Each row has a name. Each piece below is followed by the name of the row it came from, unless a question asks for something else. Each question is about the rows just above it. Places in a row count from 0.

Columns, left to right: E N S A J
[102 127  83 135 172]  U
[102 124  91 127 177]  C
[105 120 105 115 180]  B
[104 120 109 112 180]  G
[102 126  87 130 175]  X
[124  91 126 143 165]  Z
[127  83 135 171 180]  Y
[106 132  72 150 157]  Q
[105 120 114 108 179]  H
[103 128  79 139 170]  M
[105 131  74 147 162]  L
[102 123  95 122 179]  P
[127  83 135 172] begins in row and place
U, 1
[124  91 127] begins in row and place
C, 1
[179 170] is in which column, read top down?
J
Where do [124  91 127 177] appear?
C
Which column holds [172 177 180 180 175 165 180] top down?
J

Columns, left to right: Von san par kizi Rotul Liren raguk sigun Viso zomu
[129 133 136 126 152 123 136 126 123 124] = K
[136 124 139 130 130 133 136 126 123 124] = F
[154 126 156 145 126 135 142 128 125 112] = D
[141 128 139 130 130 133 136 126 152 124] = V
Where do [142 128] appear?
D
Row and place where [130 133 136 126 152] starts:
V, 4
Where do [141 128 139 130 130 133] appear?
V
which: [141 128 139 130 130 133 136 126 152 124]
V
[142 136] is in which column, read top down?
raguk
[141 128 139 130 130 133 136] begins in row and place
V, 0
Which column holds [124 124] top down?
zomu

Columns, left to right: liso tun paz zuta sabun Lovad
[ 98  86 175 167  98  97] = Kerig
[114 151 151 143 115 113] = nit
[124 148 133 135 125 124] = fup
[142 142 149 150 110 109] = zabip
[120  98 149 145 120 120] = Gapu
[133 112 132 131 133 133] = sezi
[114 151 142 143 115 113] = nog
[114 151 151 143 149 150] = dudit
[114 151 142 161  96  94] = gidak
[ 99  75 176 167  99  98] = gar
[135 168 116 121 137 136] = lub
[96 99] is in which column, read top down?
sabun
Where does [151 143 149 150] start? Give its row and place.
dudit, 2
Which column holds [113 124 109 120 133 113] top down?
Lovad
[148 133 135 125 124] begins in row and place
fup, 1
Which column holds this, read top down? [120 133 113 150  94  98 136]
Lovad
which: [114 151 151 143 115 113]
nit
which: [ 98 149 145]
Gapu

Columns, left to right: nifu sar bar sepef nosi
[152 137 158 131 141] = Doni
[116 180 144 181 167] = dak
[153 134 157 129 139] = kuru
[103 167 123 171 153] = Lebag
[138 169 161 165 163] = rero
[109 118 103 123 116] = vozi
[ 99 148 107 154 137] = Gup
[105 136 108 141 129] = Zime
[148 108 138 104 116] = sutek
[163 124 162 116 133] = Rek
[135  85 111  85  95] = Vuge
[138 170 160 167 163] = Purem
Which column holds this, read top down? [157 123 161]
bar
Where does [169 161 165 163] start? Give its row and place.
rero, 1

Columns, left to right: Zar milob rati Gug totop gon Taku lomi
[130 103 150 150 127 124 133 145] : subiv
[106 112 124 126 126 132 108 119] : Boso
[180  94 141 132 121 146 162 132] : Mopo
[132 130 114 134 131 120 183 144] : vis
[149  98 132 131 127 139 150 143] : bagam
[103 116 127 131 130 114  95 131] : gamek
[150  92 144 141 134 100 167 144] : buvub
[ 92 144 141] begins in row and place
buvub, 1
Which column holds [108 162 183] top down?
Taku
The row with [103 116 127 131 130 114  95 131] is
gamek
Row and place where [131 130 114] starts:
gamek, 3
[144 141 134] begins in row and place
buvub, 2
which: [130 114 134]
vis

Columns, left to right: zutuz dabab gep kal
[119 130 109 146] = tasu
[130 130 120 132] = Tife
[120 130 103 134] = goba
[133 130 131 125] = riv
[103 111 135 163] = pum
[115 118 134 149] = Zin
[130 103 120 132] = bigo
[128 130 109 138] = gelos
[138 134 123 121] = Napaz
Which column holds [120 133 103 115 130 128] top down?
zutuz
Which column holds [138 121] top down?
kal
Where do [103 120 132] appear?
bigo
Which column holds this, read top down? [133 103 115 130]
zutuz
Where do [128 130 109 138] appear?
gelos
The row with [130 103 120] is
bigo

Columns, left to right: reb Susa zov kosek Bikun zose vibud Mari burup gotam
[ 79 148 141 111 127  88 133 101 153 140] = budi
[ 71 149 138 103 124  95 114 137 147 143] = vuk
[ 71 149 139 113 127  83 114 137 160 133] = Tik
[ 84 147 141 115 129  84 122 127 158 137] = felel
which: [137 160 133]
Tik
which: [ 71 149 138 103 124  95 114 137 147 143]
vuk
The row with [ 71 149 139 113 127  83 114 137 160 133] is
Tik
[141 115 129  84 122] begins in row and place
felel, 2
[141 115 129  84 122 127] is in which row?
felel

Columns, left to right: zorod rulil mota nema tari suzip Tuk pof rol Kom
[142 127 144 129 148 107 130 133  81 116] -> W
[129 148 109 152 110 109 144 103 109 130] -> T
[138 161 143 127 118 121 183  81 154 166] -> R
which: [161 143]
R
[148 161] is in which column, read top down?
rulil
[129 148 107] begins in row and place
W, 3
Which row holds [142 127 144]?
W
Which column holds this, read top down? [142 129]
zorod

Columns, left to right: tuno dabu Seze doto kezi genu liv
[171  98 119 169  91 130 162] = teba
[104 175 130  78 147 168  90] = Suvef
[170  91 119  98  91 162 169] = fodo
[130  78 147 168  90] is in which row?
Suvef
Where do [ 98 119 169  91 130 162] appear?
teba
Where do [175 130  78 147] appear?
Suvef
[175  91] is in which column, read top down?
dabu
Row and place where [170  91 119  98  91] starts:
fodo, 0
Which column holds [171 104] top down?
tuno
Row and place where [169  91] starts:
teba, 3

Columns, left to right: pegus Lupu luta kele
[ 92 154 105 162] : bovir
[ 91 164  77 138] : busu
[154  92 103 127] : vor
[ 92 185  89  97] : Sak
[140 130  86 131] : lis
[ 90 154 157 135] : bon
[ 97 187 118 162] : dib
[100 169 133  96] : Tilu
[161  89 185  85] : vuku
Which column holds this, read top down? [138 127  97 131 135]
kele
Where does [185  89] start? Give its row and place.
Sak, 1
Where does [154  92] start? Give its row and place.
vor, 0
Which column holds [154 164  92 185 130] top down?
Lupu

Columns, left to right: nuse difel Fak Senob
[124 112 136 184] = nug
[111 136 184 170] = gemal
[149 126 134 169] = tuven
[106 102 155 124] = Noru
[136 131 118 180] = fevi
[141 136 117 169] = tamu
[133 110 119 181] = las
[134 131 128 190] = zize
[131 104 156 120] = Puz
[131 190 131 128] = Sakar
[130 121 169 143] = lisi
which: [112 136 184]
nug
[124 180 169 181 190 120 128 143] is in which column, read top down?
Senob
Where does [104 156 120] start? Give its row and place.
Puz, 1
The row with [131 128 190] is
zize
Where do [131 190] appear?
Sakar
[111 136] begins in row and place
gemal, 0

Columns, left to right: ler lonot kive pani dibof
[ 84 163 156 126 159]  Zan
[136 141 133 148 111]  dobef
[147 128 123 159 126]  Zumag
[142 133 148  68 112]  Fal
[151 103 109 149 161]  letu
[180  92  97 189 166]  Vifa
Where do [141 133 148] appear?
dobef
The row with [163 156 126] is
Zan
Which column holds this, read top down? [141 128]
lonot
Which row holds [159 126]?
Zumag
[148  68 112] begins in row and place
Fal, 2

Columns, left to right: Mola delit vuba kefu Nuf vedu tir
[109 159 144 103 131 104 110] = lof
[126 111 108 124 120 100 104] = meda
[108 126 124 111 120 100 139] = mede
[130 167 129 120 104 124 100] = nudu
Where do [120 104 124 100] appear?
nudu
[126 111 108 124 120 100] begins in row and place
meda, 0
Which column holds this, read top down? [159 111]
delit
[103 131] begins in row and place
lof, 3
Where does [120 104] start? Give its row and place.
nudu, 3
Which column holds this, read top down? [139 100]
tir

Columns, left to right: papiz nirut Kisop lom leka gegom
[128 128 130 129 132 128] : gef
[101 117 158 171 125  94] : Meti
[128 128 131 127 134 129] : Kopun
[112 135 126 124 123 114] : lepe
[123 120 156 105 183 129] : sover
[128 128 161  99 192 129] : Nuku
[128  99 161 128 149 129] : bisi
[126 131 127 131 126 126] : nereg
Which column holds [128 112] top down?
papiz
Where does [135 126] start? Give its row and place.
lepe, 1
Where does [128 130] start? Give its row and place.
gef, 1
Which column holds [128 117 128 135] top down?
nirut
Row and place where [128 128 161  99] starts:
Nuku, 0
[125 134 123 183 192 149] is in which column, read top down?
leka

Columns, left to right: kap rozar pusa gonab
[163 162 120 146] = dered
[163 162 154 131] = kuze
[163 162 154 139] = Kedat
Where does [162 120] start? Give its row and place.
dered, 1
[163 162 154 131] is in which row?
kuze
Which column holds [131 139] top down?
gonab
Which row holds [162 154 139]?
Kedat
Which column holds this, read top down? [120 154]
pusa

Columns, left to right: Bib vubi fabu Gok
[179 185 100 110] -> nadun
[151 114 144 146] -> bibe
[125 185 100 110] -> Bino
Which column holds [185 114] top down?
vubi
[125 185 100] begins in row and place
Bino, 0
Which column holds this, read top down? [100 144]
fabu
The row with [125 185 100 110] is
Bino

Columns, left to right: mot kitip lurel Nepa
[160  81 120 106] -> Vurag
[153 111 165  97] -> zuled
[108 165  97 117] -> dud
Which row holds [120 106]?
Vurag
Where do [165  97 117] appear?
dud
The row with [111 165  97] is
zuled

Columns, left to right: bavuk lev Gisif Mado
[171 149  78 115] -> niba
[ 97 155  70 125] -> dem
[ 78 150  85 119] -> roko
[ 86 152  77 138] -> luk
[144 156  73  95] -> Dufed
[ 81 146  83 147] -> kada
which: [156  73  95]
Dufed
Where do [ 86 152] appear?
luk
[77 73] is in which column, read top down?
Gisif
Which column holds this, read top down? [70 85]
Gisif

Columns, left to right: Zeg Delum bez poz Vumi Dobeg
[168 101 128 166  73 140] : mik
[186  91 154 146  83 158] : livo
[172  98 132 163  74 155] : Ludu
[ 91 153 146 140  73 166] : Fevuf
Row and place where [ 98 132 163  74 155] starts:
Ludu, 1
[ 91 154 146  83] is in which row?
livo
[186 172] is in which column, read top down?
Zeg
which: [166  73 140]
mik
Which column holds this, read top down? [154 132 146]
bez
Where does [ 98 132 163] start? Give its row and place.
Ludu, 1
Where does [ 73 166] start? Give its row and place.
Fevuf, 4

